Rows and roughly how far along a hidden order each lies, from 0 to 20:
-0.14; -1.16; +1.01; +0.22; -0.25; +0.17; -0.31; -0.31; +0.23; +0.19; +1.54; +0.07; +0.45; +0.06; +2.71; -0.28; +0.23; +1.67; +0.04; -0.01; -0.30; +0.03; -0.06; +0.59; -1.66; +1.99; +1.53; +0.04; +0.08; +0.85; +0.54; +0.83; +0.25
9
+0.65; +0.29; +0.12; +0.08; +0.01; +0.15; +0.09; +0.04; +0.12; +0.01; -0.05; +0.12; +0.66; +0.19; +1.96; +0.04; +0.02; +0.10; +0.06; +0.09; +0.77; +0.15; +0.19; +1.32; +0.19; -0.09; +0.24; +0.02; +0.65; +1.30; +1.11; +0.59; +0.23
5
-0.52; -3.45; +0.13; +0.64; -0.51; +0.36; -0.65; -0.68; +0.59; +0.46; +0.83; +0.14; +2.13; +0.15; +3.89; -0.93; +0.57; +0.21; +0.08; -0.06; -0.75; -0.36; -0.16; +1.35; -1.60; +0.49; +2.99; +0.05; -0.64; -0.62; +5.37; +0.00; -0.04
14
-0.26; -1.32; +0.10; +0.20; -0.21; +0.10; -0.25; -0.32; +0.20; +0.22; +4.30; +0.11; +0.55; +0.10; +2.47; -0.23; +0.33; +1.54; +0.08; -0.05; +0.25; -0.13; +0.01; +0.33; -0.76; +1.15; +1.28; +0.06; +0.59; -0.11; +0.56; +0.54; +0.18
8
-0.26; -1.56; -0.13; +0.39; -0.11; +1.10; +0.02; -0.24; +1.16; +0.19; +0.64; +0.19; +0.41; +0.12; +2.69; -0.24; +0.34; +0.47; +0.12; -0.03; -0.03; -0.06; +0.13; +0.36; -0.65; +0.25; +3.22; +0.05; +0.02; -0.17; +0.85; +0.35; +0.08
10
-0.20; -1.25; -0.15; +0.56; -0.19; -0.02; -0.32; -0.39; +0.26; +0.26; +6.61; +0.12; +1.35; +0.13; +2.30; -0.37; +0.34; +0.76; +0.04; -0.05; +0.39; -0.08; -0.03; +0.55; -1.48; +0.93; +1.58; +0.07; +0.34; -0.30; +0.74; +0.06; +0.12
11
-0.36; -2.06; -0.44; +0.64; -0.24; +0.37; -0.26; -0.42; +0.35; +0.30; +7.29; +0.08; +0.88; +0.15; +2.90; -0.18; +0.41; +0.65; +0.09; -0.07; -0.15; -0.23; +0.07; +0.54; -1.67; +0.65; +2.08; +0.11; +0.11; -0.39; +0.85; +0.06; +0.11
11
+0.84; +3.48; +1.04; -0.26; +0.68; +0.03; +0.67; +0.67; -0.43; -0.42; +5.87; -0.20; -0.18; -0.04; -1.86; +0.94; -0.43; +1.66; -0.08; +0.28; +1.83; +0.74; +0.28; -0.25; +2.51; +2.38; -1.33; +0.00; +1.61; +0.90; -0.70; +0.26; +0.26
12
+0.19; -0.66; -0.01; +0.56; -0.11; +0.14; -0.20; -0.31; +0.27; +0.19; +2.27; +0.07; +1.06; +0.10; +3.18; -0.20; +0.35; +0.01; +0.03; +0.00; +1.42; +0.10; -0.01; +0.70; -0.28; +0.98; +1.13; +0.04; +1.26; -0.05; +0.48; +0.27; +0.11
10
+0.13; -1.02; -0.05; +0.37; -0.02; -0.06; -0.16; -0.22; +0.16; +0.19; +3.31; +0.07; +2.38; +0.07; +2.13; -0.18; +0.21; +0.49; +0.01; +0.00; +1.78; +0.06; +0.05; +0.36; -0.42; +0.44; +0.54; +0.03; +1.35; -0.09; +0.24; +0.08; +0.07
8
+0.43; -1.02; +0.83; +0.30; -0.19; -0.03; -0.21; -0.10; +0.78; +0.16; +0.37; +0.04; +0.75; +0.08; +4.64; -0.32; +0.19; +0.21; +0.02; -0.02; +0.48; +0.44; -0.08; +0.70; -1.03; +0.30; +0.89; +0.02; +0.56; +0.19; +1.12; +1.06; -0.06
6
-0.35; -1.92; -0.45; +0.97; -0.27; -0.01; -0.38; -0.44; +0.34; +0.28; +2.44; +0.18; +0.23; +0.09; +3.55; -0.54; +0.34; +0.12; +0.06; -0.14; -0.15; -0.25; -0.11; +0.19; +7.37; +0.24; +1.86; +0.02; -0.19; -0.48; +0.02; -0.10; -0.27
20
-0.33; -1.59; -0.33; +0.55; +0.06; +0.10; -0.23; -0.31; +0.48; +0.19; +9.99; +0.20; +0.31; +0.07; +2.12; -0.24; +0.18; +0.14; +0.05; -0.07; -0.11; -0.14; -0.07; +0.19; -1.28; +0.74; +0.95; +0.06; -0.06; -0.28; +0.17; -0.01; -0.08
19
-0.26; -1.53; -0.38; +0.31; -0.22; +0.66; +0.05; -0.29; +1.25; +0.29; -0.88; +0.48; +0.58; +0.34; +2.91; -0.14; +0.40; +0.22; +0.17; -0.09; -0.04; -0.25; +0.23; +0.70; -1.46; +0.36; +1.79; +0.06; +0.18; -0.16; +0.74; +0.38; +0.14
7
-0.25; -1.23; -0.28; +0.33; +0.00; +0.05; -0.09; -0.20; +0.28; +0.20; +8.96; +0.12; +0.68; +0.15; +1.13; -0.18; +0.20; +0.66; +0.03; -0.04; +0.28; -0.08; +0.14; +0.32; -0.59; +0.64; +0.97; +0.08; +0.24; -0.17; +0.11; +0.05; +0.13
12
-0.14; -0.90; -0.09; +0.24; -0.11; +0.00; -0.16; -0.20; +3.29; +0.12; -0.30; +0.04; +0.36; +0.09; +5.56; -0.09; +0.20; +0.51; +0.03; -0.04; +0.50; +0.08; -0.02; +0.21; -0.91; +0.40; +0.51; +0.02; +0.38; -0.06; +0.19; +1.26; -0.01
5
+0.08; -0.21; +0.13; +0.87; +0.06; -0.02; +0.04; -0.05; +0.93; -0.02; +3.55; +0.30; +0.02; +0.08; +4.68; -0.06; +0.07; +0.03; +0.04; -0.02; +0.34; +0.16; +0.02; +0.10; +1.09; +0.46; +4.60; +0.03; +0.17; -0.06; +0.21; -0.02; +0.03
20
-0.52; -2.89; -0.53; +0.38; -0.33; +1.27; -0.16; -0.57; +3.38; +0.39; +1.93; +0.19; +0.49; +0.15; +3.37; -0.21; -2.28; +0.44; +0.17; -0.16; -0.40; -0.36; +0.10; +0.21; -1.68; +0.15; +2.46; +0.03; -0.15; -0.33; +0.60; +0.92; -0.05
2
+0.18; +0.76; +0.04; -0.04; +0.12; +0.27; +0.43; +0.09; -0.13; -0.04; +8.63; +0.07; +0.46; +0.08; -0.13; +0.23; +0.03; +0.54; +0.01; +0.11; +0.05; +0.11; +0.35; +0.28; +0.01; +0.34; +0.41; +0.08; +0.25; +0.11; +0.01; +0.06; +0.56
9
-0.19; -1.01; -0.05; +0.47; +0.02; +0.08; -0.10; -0.18; +0.42; +0.17; +9.99; +0.11; +0.22; +0.05; +2.78; -0.15; +0.37; +0.96; +0.03; -0.06; +0.13; -0.11; +0.08; +0.18; -1.06; +0.82; +2.65; +0.05; -0.21; -0.21; +0.08; +0.16; -0.01
14
-0.12; -0.44; +1.07; +0.36; +0.01; +0.03; -0.16; -0.14; +0.30; +0.11; +5.11; -0.02; +0.32; +0.06; +3.26; -0.14; +0.14; +1.36; -0.01; -0.03; +0.08; +0.41; -0.05; +0.22; -0.63; +3.98; +0.95; +0.02; +0.18; -0.09; +0.16; +0.13; +0.05
16
+0.07; -2.56; -0.33; +0.17; -0.14; +0.00; +0.06; -0.23; +0.70; +0.22; +1.44; +0.53; +0.98; +0.52; +2.92; -0.25; +0.27; +0.33; +0.11; -0.09; +1.50; -0.20; +0.41; +0.49; -0.62; +0.29; +0.81; +0.04; +1.11; +0.14; +0.24; +0.22; +0.12
3
+0.51; -0.37; -0.08; +0.15; -0.09; +0.03; -0.07; -0.11; +0.29; +0.14; +1.30; +0.10; +2.50; +0.20; +1.46; +0.06; +0.17; +0.40; +0.01; +0.07; +1.57; -0.07; +0.40; +0.62; +0.03; +0.07; +0.44; +0.01; +1.10; +0.49; +0.12; +0.31; +0.23
0
-0.23; -1.23; -0.26; +0.26; -0.07; +2.02; -0.14; -0.24; +0.23; +0.17; +1.38; +0.06; +2.27; +0.06; +1.44; +0.23; +0.31; +0.45; -0.01; -0.06; -0.03; -0.18; +0.39; +0.30; -1.30; +0.19; +1.13; +0.02; -0.20; -0.26; +0.56; +0.40; +0.07
0
+0.10; -0.13; +0.16; +0.27; +0.12; +1.06; +0.44; +0.21; +0.43; -0.02; +2.50; +0.49; -0.15; +0.05; +2.05; +0.24; -0.08; +0.08; +0.22; +0.07; +0.16; +0.17; +0.11; +0.27; +1.91; +0.04; +6.03; +0.03; +0.27; +0.14; +0.52; +0.08; +0.10
17
-0.17; -1.10; -0.21; +0.27; -0.20; +0.11; -0.23; -0.26; +0.16; +0.17; +8.46; +0.06; +0.86; +0.08; +1.49; -0.38; +0.48; +0.28; +0.04; +0.04; -0.12; -0.10; -0.01; +0.85; -0.71; +0.88; +1.94; +0.09; -0.22; -0.25; +1.20; +0.00; +0.25
18
-0.01; -0.58; -0.18; +0.16; +0.05; +0.08; -0.03; -0.20; +0.31; +0.11; +6.91; +0.07; +0.31; +0.04; +1.42; -0.08; +0.17; +1.60; +0.04; -0.02; +0.77; -0.03; +0.10; +0.29; -0.81; +0.83; +0.53; +0.07; +0.64; +0.25; +0.12; +0.08; +0.23
8
+0.23; +0.03; -0.09; +0.08; -0.04; -0.01; +0.00; +0.05; -0.04; +0.11; +0.10; +0.45; +0.05; +0.10; +1.15; -0.05; +0.06; -0.02; +0.08; +0.00; +0.22; -0.01; +0.03; +1.23; +7.14; +0.45; +1.73; +0.00; +0.19; +0.26; +0.62; +0.00; +0.03
13
+0.21; -0.76; -0.13; +0.17; -0.17; +0.11; -0.23; -0.33; +0.44; +0.21; +0.51; +0.09; +0.70; +0.11; +3.12; -0.27; +0.18; +1.67; +0.03; -0.04; +0.47; -0.13; +0.01; +0.49; -1.02; +0.85; +0.87; +0.03; +0.36; +1.17; +0.42; +0.79; +0.24
4
-0.26; -1.67; -0.37; +0.49; -0.14; +0.03; -0.21; -0.40; +1.18; +0.29; +3.69; +0.60; +0.19; +0.24; +4.80; -0.41; +0.27; +0.59; +0.07; -0.13; +0.26; -0.19; -0.02; +0.48; -1.01; +0.84; +1.82; +0.07; +0.32; -0.16; +0.47; +0.06; +0.02
13
-0.18; -0.98; -0.20; +0.63; -0.05; -0.10; -0.08; -0.17; +0.61; +0.16; +5.12; +0.28; +0.10; +0.13; +4.19; -0.21; +0.21; +0.46; -0.04; -0.03; +0.27; -0.04; +0.02; +0.28; +0.21; +0.93; +3.55; +0.06; +0.09; -0.19; +0.47; +0.03; +0.05
18
-0.26; -1.21; -0.49; +0.42; -0.17; +0.11; -0.23; -0.31; +0.37; +0.19; +9.63; +0.11; +0.39; +0.12; +2.44; -0.33; +0.22; +0.92; +0.04; -0.07; -0.06; -0.11; -0.07; +0.30; -0.58; +1.38; +1.28; +0.07; -0.15; -0.21; +0.28; -0.07; +0.04
15
